Here is a tiny trained network, its code and every weight. The questions are about switching its units off for an input and a target symbol, where a switched-off unit gives its printed mean instead of its output.

import numpy as np


def w(rows, s, z=0):
    codes = np.array(rows[::2]) - 128.0
    scale = np.full(codes.shape[1], s)
    scale[-1] = z or s
    return codes * scale


def norm(h):
    return h / np.sqrt((h * h).mean(-1, keepdims=True) + 1e-5)


def f(y):
    return np.maximum(y, 0)


def softmax(a):
    e = np.exp(a - a.max(-1, keepdims=True))
    return e / e.sum(-1, keepdims=True)


def log_softmax(a):
    a = a - a.max(-1, keepdims=True)
    return a - np.log(np.exp(a).sum(-1, keepdims=True))


def net(x, mask):
    ids = ['αβγδεζημπσφψω'.index(c) for c in x.split()]
    T = len(ids)
    res = E[ids] + P[:T]
    u = 0
    for l in range(2):
        q, k, v = (norm(res) @ M[l].T for M in (Q, K, V))
        z = softmax(np.where(np.tri(T) > 0, q @ k.T / 3**0.5, -1e9)) @ v
        res = res + np.where(mask[u], z, O[l][:, -1]) @ O[l][:, :-1]
        u += 1
        y = f(norm(res) @ A[l][:, :-1].T + A[l][:, -1])
        res = res + np.where(mask[u : u + 12], y, B[l][:, -1]) @ B[l][:, :-1]
        u += 12
    return log_softmax(norm(res)[-1] @ U[:, :-1].T + U[:, -1])


Q, K, V, O, A, B = {}, {}, {}, {}, {}, {}
E = w([
[219,126,188,194,146,106],'α',
[156,78,238,154,184,96],'β',
[96,97,94,108,153,68],'γ',
[123,99,251,142,131,64],'δ',
[122,140,219,180,159,109],'ε',
[189,95,185,195,174,133],'ζ',
[138,150,97,184,55,111],'η',
[56,106,191,125,151,62],'μ',
[161,108,215,131,187,47],'π',
[220,72,100,165,151,95],'σ',
[90,23,82,174,211,125],'φ',
[150,130,146,139,79,83],'ψ',
[140,190,169,45,155,168],'ω',
],0.024)
P = w([
[94,74,213,89,65,211],'0',
[146,90,179,95,64,148],'1',
[150,98,163,112,85,114],'2',
[149,111,155,117,105,85],'3',
[151,121,141,126,126,63],'4',
[149,124,128,132,142,39],'5',
[146,127,121,142,160,17],'6',
[150,123,112,141,178,5],'7',
],0.015)
Q[0] = w([
[139,108,132,194,121,41],'0.h0',
[69,221,92,139,150,125],'0.h0',
[103,70,80,130,255,192],'0.h0',
],0.0088)
K[0] = w([
[122,135,95,223,143,30],'0.h0',
[85,254,83,106,139,113],'0.h0',
[163,110,129,56,252,113],'0.h0',
],0.0081)
V[0] = w([
[175,160,97,47,102,113],'0.h0',
[154,126,160,103,227,86],'0.h0',
[120,175,105,67,68,253],'0.h0',
],0.0073)
O[0] = w([
[143,160,136,96,128,133,139],'0.h0',
[218,80,154,135,6,105,144],'0.h0',
[167,125,119,153,128,39,3],'0.h0',
],0.012,0.0039)
A[0] = w([
[97,131,144,76,148,253,92],'0.n0',
[152,146,156,148,164,98,156],'0.n1',
[133,168,145,151,116,130,159],'0.n2',
[125,92,111,113,92,151,91],'0.n3',
[119,142,156,135,164,111,3],'0.n4',
[150,102,106,148,135,127,66],'0.n5',
[145,108,103,92,157,137,175],'0.n6',
[140,122,140,144,206,151,55],'0.n7',
[116,153,159,132,131,110,109],'0.n8',
[117,170,116,127,182,136,82],'0.n9',
[156,154,107,107,126,79,83],'0.n10',
[123,115,95,117,186,85,134],'0.n11',
],0.024,0.0058)
B[0] = w([
[154,130,250,244,229,211,164],'0.n0',
[172,88,77,122,147,72,254],'0.n1',
[114,113,76,119,145,147,193],'0.n2',
[144,141,196,166,122,135,150],'0.n3',
[120,64,118,155,149,157,160],'0.n4',
[109,132,116,172,114,104,150],'0.n5',
[137,104,123,125,103,33,172],'0.n6',
[155,115,163,119,85,205,157],'0.n7',
[122,92,106,119,182,138,213],'0.n8',
[157,121,122,152,90,103,155],'0.n9',
[150,139,87,69,172,108,205],'0.n10',
[178,145,221,197,155,83,172],'0.n11',
],0.013,0.0098)
Q[1] = w([
[170,76,71,173,166,61],'1.h0',
[128,151,145,87,3,103],'1.h0',
[88,173,158,114,74,185],'1.h0',
],0.021)
K[1] = w([
[93,194,43,207,187,69],'1.h0',
[104,101,216,62,229,247],'1.h0',
[117,50,213,80,92,153],'1.h0',
],0.015)
V[1] = w([
[128,164,223,106,152,100],'1.h0',
[205,56,184,149,177,2],'1.h0',
[134,97,124,151,167,70],'1.h0',
],0.0091)
O[1] = w([
[181,1,188,182,176,135,98],'1.h0',
[129,104,123,237,3,52,254],'1.h0',
[216,207,77,159,31,66,201],'1.h0',
],0.0095,0.0075)
A[1] = w([
[63,161,173,125,139,97,19],'1.n0',
[69,116,81,98,161,105,122],'1.n1',
[103,67,145,184,141,145,117],'1.n2',
[148,102,166,99,177,84,122],'1.n3',
[121,82,249,213,52,126,170],'1.n4',
[105,95,150,169,171,141,129],'1.n5',
[119,63,153,217,112,105,144],'1.n6',
[48,157,64,199,105,117,168],'1.n7',
[122,102,137,159,168,93,85],'1.n8',
[52,115,100,78,61,186,79],'1.n9',
[154,109,149,111,125,184,98],'1.n10',
[112,138,133,113,106,137,3],'1.n11',
],0.018,0.0051)
B[1] = w([
[155,190,180,97,44,120,129],'1.n0',
[87,153,127,217,92,130,145],'1.n1',
[152,142,80,166,98,84,170],'1.n2',
[76,109,126,128,91,136,181],'1.n3',
[179,161,136,223,175,127,251],'1.n4',
[87,93,113,147,82,145,154],'1.n5',
[202,157,159,210,129,133,224],'1.n6',
[192,88,111,22,121,35,150],'1.n7',
[133,159,131,132,95,169,163],'1.n8',
[29,250,59,160,116,214,134],'1.n9',
[134,180,124,114,63,145,137],'1.n10',
[154,129,136,145,159,127,128],'1.n11',
],0.014,0.021)
U = w([
[182,57,39,116,184,178,39],'α',
[104,62,181,78,83,152,230],'β',
[88,175,255,96,102,63,44],'γ',
[23,39,142,149,134,91,174],'δ',
[81,26,47,159,124,159,120],'ε',
[163,149,147,85,67,178,91],'ζ',
[55,192,63,125,97,138,213],'η',
[28,123,197,130,88,84,146],'μ',
[99,23,192,108,185,92,130],'π',
[140,57,86,142,6,9,108],'σ',
[158,162,166,242,141,129,168],'φ',
[57,93,79,178,238,48,1],'ψ',
[134,159,190,68,210,139,194],'ω',
],0.0087,0.0041)

Each question gives the input, a string of symbols that net reads in full, and the target symbol t.
The units are the heads (3 rows each of Q, K, V and O) and the neurons (one row each of A and B). Each row of codes is followed by its name. A weight is (code - 128) times the scale printed after its matrix; where a second scale follows, it is the last column's (O, A, B and U).
mask holds one flag per unit, layer by layer, with each layer's heads first. A switched-off unit (its flag False) gives its mean, the last column of its rows in O or B, instead of its output. The means were averaged over made-up inputs and are rounded, as every weight is.
A unit's drop is (log p(t) with every unit on - log p(t) with that unit switched off) / (log p(t) with every unit on - log p(t) with every unit switched off).
unit that matters most: the unit with the biggest drop
top k neurons: the k neurons with the biggest drops, biggest first
k most important neurons of layer l: the k neurons of layer l with the biggest drops, biggest first
drop when u is switched off: that unit's drop, to one decimal
input ψ ψ δ ω ω η σ γ, target γ: unit that matters most => 0.n11
input ψ ζ ψ η ω φ η, target σ: 3 most important neurons of layer 0 => (0.n2 0.n0 0.n11)
input β η ω α ψ σ, target σ: top 2 neurons => (1.n4 1.n6)
input ω ψ ω η π ζ β ε, target ε: top 2 neurons => (0.n1 1.n4)
input ε η ψ ω π π, target π: 3 most important neurons of layer 1 => (1.n4 1.n6 1.n3)
input ε η μ ω σ α, target α: 4 most important neurons of layer 0 => (0.n1 0.n7 0.n6 0.n11)
input η ψ ψ η, target σ: top 2 neurons => (1.n7 1.n4)
input ψ η ψ, target ψ: 2 most important neurons of layer 0 => (0.n1 0.n11)
input η ψ γ ω β π, target π: 4 most important neurons of layer 0 => (0.n1 0.n11 0.n6 0.n4)
input η φ γ, target γ: top 2 neurons => (0.n1 0.n0)
input γ ω η ε, target ε: top 4 neurons => (0.n1 1.n4 1.n6 0.n4)
input ψ η α, target α: top 2 neurons => (0.n1 0.n7)
input η μ γ μ ω, target ω: 2 most important neurons of layer 0 => (0.n1 0.n0)
input ω φ π β ψ η ψ ζ, target ζ: unit that matters most => 0.n7
input η ψ ψ σ, target σ: top 3 neurons => (1.n4 0.n0 1.n6)
input η ω ψ, target ψ: top 2 neurons => (0.n1 1.n6)
input ω μ ω ω δ β μ ω, target σ: top 2 neurons => (1.n4 0.n10)
input π β η ψ δ φ ω, target ω: top 2 neurons => (0.n0 1.n4)
input σ δ π μ ω ω η, target η: drop when 0.h0 is switched off => 0.8
input σ η γ ω ζ β, target β: drop when 0.n6 is switched off => 0.1
